Below is a small trained network, with its code and all its weights. Each question gives an input and a class and asks what happens when units are switched off, that is, made to give their printed mean instead of their output.

import numpy as np


def w(rows, s, z=0):
    codes = np.array(rows[::2]) - 128.0
    scale = np.full(codes.shape[1], s)
    scale[-1] = z or s
    return codes * scale


def norm(h):
    return h / np.sqrt((h * h).mean(-1, keepdims=True) + 1e-5)


def f(y):
    return np.maximum(y, 0)


def log_softmax(a):
    a = a - a.max(-1, keepdims=True)
    return a - np.log(np.exp(a).sum(-1, keepdims=True))


def net(x, mask):
    res = np.array(x, float).reshape(1, 6) / 4 @ E
    u = 0
    for l in range(2):
        y = f(norm(res) @ A[l][:, :-1].T + A[l][:, -1])
        res = res + np.where(mask[u : u + 7], y, B[l][:, -1]) @ B[l][:, :-1]
        u += 7
    return log_softmax(norm(res)[-1] @ U[:, :-1].T + U[:, -1])


A, B = {}, {}
E = w([
[251,161,134],'x0',
[166,111,23],'x1',
[212,53,201],'x2',
[123,130,128],'x3',
[127,130,128],'x4',
[128,127,125],'x5',
],0.002)
A[0] = w([
[150,239,178,2],'0.n1',
[200,232,149,178],'0.n2',
[76,64,155,130],'0.n3',
[165,3,72,5],'0.n4',
[144,59,51,145],'0.n5',
[170,177,120,242],'0.n6',
[49,125,156,62],'0.n7',
],0.0069,0.0016)
B[0] = w([
[33,58,132,190],'0.n1',
[92,2,95,254],'0.n2',
[216,194,94,205],'0.n3',
[149,222,176,194],'0.n4',
[74,182,33,214],'0.n5',
[155,26,112,222],'0.n6',
[156,173,213,204],'0.n7',
],0.0048,0.0031)
A[1] = w([
[223,116,35,67],'1.n1',
[140,72,100,252],'1.n2',
[90,203,173,52],'1.n3',
[127,206,2,104],'1.n4',
[215,71,138,191],'1.n5',
[220,162,179,44],'1.n6',
[188,183,142,169],'1.n7',
],0.0081,0.0027)
B[1] = w([
[177,223,156,201],'1.n1',
[207,113,171,242],'1.n2',
[233,159,133,188],'1.n3',
[110,56,124,253],'1.n4',
[111,214,151,228],'1.n5',
[1,20,145,178],'1.n6',
[77,197,64,193],'1.n7',
],0.0055,0.0043)
U = w([
[161,215,151,254],'0',
[92,5,145,100],'1',
[58,70,33,63],'2',
[213,71,61,127],'3',
[47,143,179,110],'4',
[184,71,210,42],'5',
[102,182,47,104],'6',
],0.018,0.0033)

Each question gives the input, the list of numbers given to net, and the class t.
The units are the neurons (one row each of A and B). Each row of codes is followed by its name. A weight is (code - 128) times the scale printed after its matrix; where a second scale follows, it is the last column's (A, B and U).
mask holds one flag per neuron, layer by layer. A switched-off neuron (its flag False) gives its mean, the last column of its row in B, instead of its output. The means were averaged over made-up inputs and are rounded, as every weight is.
A unit's drop is (log p(t) with every unit on - log p(t) with that unit switched off) / (log p(t) with every unit on - log p(t) with every unit switched off).
The circuit of an input: a set's keep is (log p(t) with only the set's units on - log p(t) with every unit switched off) / (log p(t) with every unit on - log p(t) with every unit switched off). Starting from the 12 units with the biggest drops (on a tie, the unit counted first), units are removed one at a time, each time the one whose removal leaves the highest keep (on an exact tie, the one counted first), for as long as the keep stays at least 0.8.
circuit, biggest first: the units of the circuit, biggest drop first
unit that matters most: the unit with the biggest drop
top k neurons: the k neurons with the biggest drops, biggest first
k most important neurons of layer l: the k neurons of layer l with the biggest drops, biggest first
input [5,2,4,5,0,0], class 0: circuit, biggest first : [1.n5]
input [0,6,7,-2,-3,4], class 6: circuit, biggest first : [0.n4 1.n7 0.n5]
input [-4,-8,7,-3,4,4], class 4: 2 most important neurons of layer 1 : [1.n6 1.n2]
input [1,6,-7,2,0,7], class 3: circuit, biggest first : [1.n6 1.n7]
input [-6,-4,0,-8,6,3], class 0: top 2 neurons : [1.n3 0.n6]
input [-1,-5,7,-6,0,6], class 4: top 3 neurons : [1.n6 0.n2 1.n5]
input [3,5,2,-5,-6,-5], class 0: 2 most important neurons of layer 0 : [0.n4 0.n1]
input [7,7,7,0,2,-1], class 0: top 2 neurons : [1.n5 1.n1]
input [3,1,-6,-8,-1,-7], class 3: top 2 neurons : [1.n6 1.n2]
input [-4,8,2,0,6,5], class 6: 3 most important neurons of layer 0 : [0.n4 0.n2 0.n1]
input [-4,-6,5,1,6,4], class 4: top 2 neurons : [1.n6 0.n3]
input [-8,-7,8,8,-3,0], class 4: 2 most important neurons of layer 1 : [1.n6 1.n2]
input [6,1,-6,6,3,2], class 3: top 2 neurons : [1.n6 1.n2]
input [-7,-4,-1,2,-4,-8], class 0: unit that matters most : 1.n3
input [-6,6,1,-3,3,-4], class 6: top 2 neurons : [0.n2 0.n4]
input [0,-3,6,1,5,1], class 4: 3 most important neurons of layer 0 : [0.n2 0.n6 0.n1]
input [3,8,1,3,7,-1], class 0: top 2 neurons : [1.n1 0.n4]
input [-1,4,4,7,3,-3], class 6: 2 most important neurons of layer 0 : [0.n4 0.n5]
input [-1,-2,6,-5,-6,5], class 4: top 2 neurons : [1.n6 1.n5]
input [-5,-6,7,7,-1,-2], class 4: top 2 neurons : [1.n6 0.n3]
input [8,8,4,-5,8,4], class 0: circuit, biggest first : [1.n1]
input [0,-4,2,5,-6,-2], class 4: top 3 neurons : [1.n6 0.n2 1.n4]
input [6,-1,-2,2,-5,-6], class 1: top 2 neurons : [0.n2 0.n1]
input [5,2,-6,6,-3,-6], class 3: 4 most important neurons of layer 1 : [1.n6 1.n2 1.n4 1.n1]
input [1,-7,-2,-2,1,-4], class 1: 2 most important neurons of layer 0 : [0.n1 0.n4]
input [2,5,1,0,-7,-6], class 0: top 2 neurons : [1.n1 0.n1]
